Below are the code and all the weights of a small trained network. Each question names an input and a target symbol and asks about switching units off, where a switched-off unit gives its printed mean instead of its output.

import numpy as np


def w(rows, s, z=0):
    codes = np.array(rows[::2]) - 128.0
    scale = np.full(codes.shape[1], s)
    scale[-1] = z or s
    return codes * scale


def norm(h):
    return h / np.sqrt((h * h).mean(-1, keepdims=True) + 1e-5)


def f(y):
    return y / 2 * (1 + np.tanh(0.7978845608 * (y + 0.044715 * y**3)))


def softmax(a):
    e = np.exp(a - a.max(-1, keepdims=True))
    return e / e.sum(-1, keepdims=True)


def log_softmax(a):
    a = a - a.max(-1, keepdims=True)
    return a - np.log(np.exp(a).sum(-1, keepdims=True))


def net(x, mask):
    ids = ['γεηλξσφψ'.index(c) for c in x.split()]
    T = len(ids)
    res = E[ids] + P[:T]
    r = norm(res)
    for j in range(2):
        rows = slice(4 * j, 4 * j + 4)
        q, k, v = (r @ M[0][rows].T for M in (Q, K, V))
        z = softmax(np.where(np.tri(T) > 0, q @ k.T / 4**0.5, -1e9)) @ v
        o = O[0][rows]
        res = res + np.where(mask[j], z, o[:, -1]) @ o[:, :-1]
    y = f(norm(res) @ A[0][:, :-1].T + A[0][:, -1])
    res = res + np.where(mask[2:18], y, B[0][:, -1]) @ B[0][:, :-1]
    return log_softmax(norm(res)[-1] @ U[:, :-1].T + U[:, -1])


Q, K, V, O, A, B = {}, {}, {}, {}, {}, {}
E = w([
[141,87,164,70,173,118,9,176,164,162],'γ',
[112,175,116,169,205,107,197,55,131,25],'ε',
[210,77,208,103,132,168,66,107,184,178],'η',
[64,117,202,161,241,126,165,106,208,48],'λ',
[191,223,146,103,84,63,114,156,202,160],'ξ',
[127,155,154,177,27,98,126,184,209,107],'σ',
[190,181,164,78,63,164,209,154,133,112],'φ',
[116,163,136,64,100,115,151,242,127,92],'ψ',
],0.013)
P = w([
[141,180,98,132,136,212,51,103,123,86],'0',
[139,135,102,74,115,150,48,79,133,55],'1',
[78,143,134,80,80,164,88,48,153,95],'2',
[146,165,81,159,148,218,76,149,142,123],'3',
[28,133,34,127,114,155,169,88,179,209],'4',
[151,186,204,171,130,169,71,140,86,103],'5',
[169,155,94,167,167,186,117,166,177,129],'6',
[149,104,178,160,127,57,112,101,37,117],'7',
[164,88,143,84,121,87,127,117,158,63],'8',
[191,115,125,249,180,119,141,170,49,185],'9',
[202,67,20,169,169,118,178,163,182,153],'10',
[191,53,125,99,125,49,161,147,147,66],'11',
[198,117,113,114,138,148,147,157,162,86],'12',
],0.015)
Q[0] = w([
[119,117,190,114,99,106,105,146,107,124],'h0',
[143,149,124,130,145,187,103,164,174,83],'h0',
[172,154,140,110,119,102,90,99,114,65],'h0',
[188,125,139,151,142,103,126,148,130,89],'h0',
[129,88,109,159,154,95,173,142,112,174],'h1',
[152,138,61,170,195,189,142,139,189,88],'h1',
[127,136,170,166,194,94,130,79,108,54],'h1',
[21,139,84,126,111,153,163,96,125,251],'h1',
],0.02)
K[0] = w([
[175,215,115,207,160,157,83,167,77,136],'h0',
[162,84,30,99,121,88,161,130,158,132],'h0',
[179,91,147,180,182,156,184,214,144,158],'h0',
[196,83,143,155,141,44,174,151,104,124],'h0',
[96,124,217,119,115,65,113,73,87,122],'h1',
[127,25,75,45,94,30,249,133,208,106],'h1',
[143,152,169,156,114,108,216,220,110,140],'h1',
[38,164,130,68,71,182,91,62,133,125],'h1',
],0.013)
V[0] = w([
[152,86,125,161,121,115,84,31,166,136],'h0',
[120,124,182,100,179,152,193,128,166,160],'h0',
[199,108,113,112,150,153,135,127,126,142],'h0',
[129,147,140,119,46,150,149,133,156,155],'h0',
[64,109,99,167,92,114,135,188,118,60],'h1',
[176,153,151,179,36,178,206,91,129,109],'h1',
[104,71,169,249,107,91,92,143,205,118],'h1',
[126,69,166,109,160,184,175,111,105,108],'h1',
],0.013)
O[0] = w([
[120,135,165,111,105,32,101,172,117,45,111],'h0',
[40,135,108,141,89,149,124,154,136,119,73],'h0',
[129,158,162,188,112,119,161,128,85,141,191],'h0',
[145,114,80,166,107,91,107,96,161,108,214],'h0',
[136,164,170,33,139,19,164,49,189,199,117],'h1',
[247,148,130,159,144,180,124,191,230,106,228],'h1',
[121,132,99,61,121,119,56,86,155,79,198],'h1',
[92,248,148,204,136,189,90,159,145,144,4],'h1',
],0.012,0.0033)
A[0] = w([
[162,141,205,100,93,117,103,198,159,185,62],'n0',
[142,76,135,104,87,143,96,152,167,153,121],'n1',
[25,131,178,133,164,141,80,111,127,106,64],'n2',
[113,183,177,135,150,111,131,106,153,93,153],'n3',
[104,107,101,110,58,95,120,119,36,182,65],'n4',
[165,66,103,111,30,129,103,135,81,163,51],'n5',
[93,160,144,117,133,96,120,67,116,116,152],'n6',
[113,138,123,73,44,117,69,155,91,161,96],'n7',
[143,73,142,126,129,146,152,120,131,79,95],'n8',
[73,105,77,179,190,108,150,82,171,93,80],'n9',
[151,76,105,95,39,123,135,155,121,255,73],'n10',
[128,126,117,125,231,108,175,68,135,110,185],'n11',
[153,161,119,99,29,138,76,151,136,160,142],'n12',
[118,95,98,160,137,148,134,123,74,86,141],'n13',
[112,158,130,82,61,142,44,137,129,169,9],'n14',
[128,92,91,154,174,138,171,57,164,202,92],'n15',
],0.017,0.012)
B[0] = w([
[65,166,178,93,121,132,175,152,150,81,171],'n0',
[157,164,136,127,162,101,179,156,63,149,185],'n1',
[90,159,166,122,115,100,161,161,157,114,183],'n2',
[133,102,102,91,147,118,151,120,69,183,205],'n3',
[94,123,129,160,117,140,153,45,190,66,156],'n4',
[151,94,124,154,202,67,208,100,88,27,156],'n5',
[176,118,134,156,142,160,128,146,142,129,191],'n6',
[175,107,81,173,173,201,117,39,136,178,168],'n7',
[128,152,141,131,136,164,101,170,69,186,167],'n8',
[116,152,90,145,125,108,126,189,157,58,152],'n9',
[152,146,141,89,34,106,143,186,96,248,183],'n10',
[91,142,113,144,90,160,79,110,166,105,254],'n11',
[77,105,151,119,153,158,72,119,96,115,200],'n12',
[92,100,144,140,92,110,107,137,135,123,198],'n13',
[168,134,66,123,171,197,108,109,84,191,144],'n14',
[97,85,134,145,128,118,175,84,107,60,232],'n15',
],0.017,0.0095)
U = w([
[77,88,110,175,182,150,168,54,158,32,37],'γ',
[68,206,208,81,170,139,151,164,116,79,104],'ε',
[93,79,147,149,46,182,2,194,95,92,35],'η',
[119,164,57,110,177,221,79,96,65,169,188],'λ',
[183,108,81,149,177,74,166,157,12,82,75],'ξ',
[193,117,137,62,101,106,49,122,198,96,254],'σ',
[204,148,147,200,135,201,148,187,211,121,50],'φ',
[122,95,143,122,21,140,142,121,116,207,247],'ψ',
],0.0082,0.0014)

Each question gives the input, a string of symbols that net reads in full, and the target symbol t.
The units are the heads (4 rows each of Q, K, V and O) and the neurons (one row each of A and B). Each row of codes is followed by its name. A weight is (code - 128) times the scale printed after its matrix; where a second scale follows, it is the last column's (O, A, B and U).
mask holds one flag per unit, heads first, then neurons. A switched-off unit (its flag False) gives its mean, the last column of its rows in O or B, instead of its output. The means were averaged over made-up inputs and are rounded, as every weight is.
A unit's drop is (log p(t) with every unit on - log p(t) with that unit switched off) / (log p(t) with every unit on - log p(t) with every unit switched off).
The circuit of an input: a set's keep is (log p(t) with only the set's units on - log p(t) with every unit switched off) / (log p(t) with every unit on - log p(t) with every unit switched off). Starting from the 12 units with the biggest drops (on a tie, the unit counted first), units are removed one at a time, each time the one whose removal leaves the highest keep (on an exact tie, the one counted first), for as long as the keep stays at least 0.8.
circuit, biggest first: the units of the circuit, biggest drop first
k most important neurons: the k neurons with the biggest drops, biggest first
which heads matter: for each layer, one digit per head in row order, 1 if its drop is at least 0.15 and else 0, layers parted by /
input φ ε φ, target φ: circuit, biggest first => [h1]
input ψ η ψ λ φ ξ σ ε ψ σ, target ε: which heads matter => 00
input σ η η φ φ φ γ ε λ, target ε: circuit, biggest first => [h1; n2]
input ξ λ φ γ ξ ψ ψ σ σ ψ γ φ ψ, target γ: circuit, biggest first => [h1; n4]
input ξ σ σ ψ ξ ψ, target ψ: circuit, biggest first => [n10; h1]
input η ψ γ ε φ σ φ γ, target σ: which heads matter => 01
input η φ η φ σ, target η: which heads matter => 01
input ψ ε ψ λ η λ λ σ η ξ γ, target η: which heads matter => 01
input ξ ξ σ ξ λ σ η η ψ γ γ ε, target λ: which heads matter => 11
input ε ψ σ ψ ε σ φ, target ε: which heads matter => 00
input ξ λ γ φ ψ λ ε λ ε, target ε: which heads matter => 11
input λ η λ, target ε: 2 most important neurons => [n2; n3]
input ψ ψ η ε ψ, target η: which heads matter => 01
input γ ε ψ, target γ: 2 most important neurons => [n4; n7]
input ε ψ γ φ σ ψ φ φ η ξ, target φ: which heads matter => 01
input φ φ φ φ φ ε ψ ε ψ σ ψ η ξ, target ψ: circuit, biggest first => [n10; h0]
input ε η σ γ φ η λ σ ξ λ ψ λ φ, target ψ: which heads matter => 00
input σ ε ψ ε ψ ε σ ψ ψ η ψ η, target η: which heads matter => 01
input γ ψ γ ε σ η λ ψ ε η φ, target ε: which heads matter => 11
input γ ε ξ σ φ, target ξ: circuit, biggest first => [h1; n5]
input η σ ε ξ η λ, target η: most important neuron => [n8]
input γ γ σ ψ ξ ψ γ ψ, target ψ: circuit, biggest first => [n10; h0]
input ψ λ ψ η ψ φ, target η: circuit, biggest first => [h1; n13]
